Here is a tiny trained network, its code and every weight. The questions are about switching its units off for an input and a class, where a switched-off unit gives its printed mean instead of its output.

import numpy as np


def w(rows, s, z=0):
    codes = np.array(rows[::2]) - 128.0
    scale = np.full(codes.shape[1], s)
    scale[-1] = z or s
    return codes * scale


def norm(h):
    return h / np.sqrt((h * h).mean(-1, keepdims=True) + 1e-5)


def f(y):
    return np.maximum(y, 0)


def log_softmax(a):
    a = a - a.max(-1, keepdims=True)
    return a - np.log(np.exp(a).sum(-1, keepdims=True))


def net(x, mask):
    res = np.array(x, float).reshape(1, 6) / 4 @ E
    u = 0
    for l in range(2):
        y = f(norm(res) @ A[l][:, :-1].T + A[l][:, -1])
        res = res + np.where(mask[u : u + 5], y, B[l][:, -1]) @ B[l][:, :-1]
        u += 5
    return log_softmax(norm(res)[-1] @ U[:, :-1].T + U[:, -1])


A, B = {}, {}
E = w([
[129,196,12,100,149,72,106],'x0',
[144,111,160,133,212,133,217],'x1',
[122,86,125,84,91,124,203],'x2',
[85,128,156,227,153,29,114],'x3',
[158,89,154,18,134,81,94],'x4',
[254,33,92,138,165,210,73],'x5',
],0.0066)
A[0] = w([
[133,136,92,94,147,156,74,124],'0.n1',
[113,121,152,159,162,79,61,255],'0.n2',
[147,205,150,121,117,171,177,70],'0.n3',
[135,115,214,94,94,188,118,207],'0.n4',
[201,80,178,255,120,51,106,149],'0.n5',
],0.0077,0.0023)
B[0] = w([
[166,164,185,184,109,114,109,178],'0.n1',
[121,135,188,2,242,184,153,226],'0.n2',
[73,25,135,144,65,144,193,172],'0.n3',
[197,217,127,226,202,203,104,238],'0.n4',
[142,44,198,110,155,251,116,253],'0.n5',
],0.0073,0.005)
A[1] = w([
[94,178,184,158,23,115,138,211],'1.n1',
[122,74,81,81,245,229,153,253],'1.n2',
[32,140,162,90,79,227,75,137],'1.n3',
[124,231,123,48,130,46,132,122],'1.n4',
[149,220,89,1,210,79,221,94],'1.n5',
],0.0072,0.003)
B[1] = w([
[157,171,238,189,136,147,110,165],'1.n1',
[60,142,201,147,197,197,108,244],'1.n2',
[137,121,141,111,213,184,220,177],'1.n3',
[57,113,48,126,2,32,48,161],'1.n4',
[112,164,122,68,124,18,75,174],'1.n5',
],0.0081,0.011)
U = w([
[154,71,85,138,110,92,143,65],'0',
[146,70,100,129,78,97,149,3],'1',
[126,174,162,194,98,86,216,144],'2',
[65,186,119,48,83,5,63,161],'3',
[132,146,226,121,207,205,106,187],'4',
[155,121,111,88,154,70,176,53],'5',
[195,129,95,103,93,143,90,143],'6',
[174,69,92,142,113,63,165,10],'7',
],0.013,0.0072)

Each question gives the input, the list of numbers given to net, and the class t.
The units are the neurons (one row each of A and B). Each row of codes is followed by its name. A weight is (code - 128) times the scale printed after its matrix; where a second scale follows, it is the last column's (A, B and U).
mask holds one flag per neuron, layer by layer. A switched-off neuron (its flag False) gives its mean, the last column of its row in B, instead of its output. The means were averaged over made-up inputs and are rounded, as every weight is.
A unit's drop is (log p(t) with every unit on - log p(t) with that unit switched off) / (log p(t) with every unit on - log p(t) with every unit switched off).
The circuit of an input: a set's keep is (log p(t) with only the set's units on - log p(t) with every unit switched off) / (log p(t) with every unit on - log p(t) with every unit switched off). Starting from all 10 units, units are removed one at a time, each time the one whose removal leaves the highest keep (on an exact tie, the one counted first), for as long as the keep stays at least 0.8.
circuit, biggest first: the units of the circuit, biggest drop first
unit that matters most: the unit with the biggest drop
top k neurons: the k neurons with the biggest drops, biggest first
top k neurons in layer l: the k neurons of layer l with the biggest drops, biggest first
drop of u: that unit's drop, to one decimal
input [1,7,6,-2,-5,-1], class 2: circuit, biggest first -> [0.n5, 0.n2]
input [-4,2,3,3,-1,-7], class 2: unit that matters most -> 1.n2
input [-2,4,-1,2,-1,-7], class 2: circuit, biggest first -> [0.n5, 1.n2]
input [-5,8,7,0,1,-7], class 2: circuit, biggest first -> [0.n5, 0.n2, 1.n2]
input [3,4,-5,-7,5,0], class 3: circuit, biggest first -> [0.n5, 1.n5]
input [8,6,-7,-1,2,4], class 3: circuit, biggest first -> [0.n5, 1.n5, 0.n4]
input [5,-4,8,2,1,7], class 6: top 2 neurons -> [0.n2, 0.n5]
input [-4,6,2,-1,-5,-6], class 2: top 2 neurons in layer 0 -> [0.n5, 0.n2]
input [5,-1,8,1,-3,4], class 0: top 3 neurons in layer 1 -> [1.n1, 1.n3, 1.n2]
input [7,-4,8,2,-5,6], class 0: top 3 neurons in layer 0 -> [0.n2, 0.n5, 0.n4]
input [4,-7,4,0,-1,3], class 6: drop of 1.n5 -> 0.3
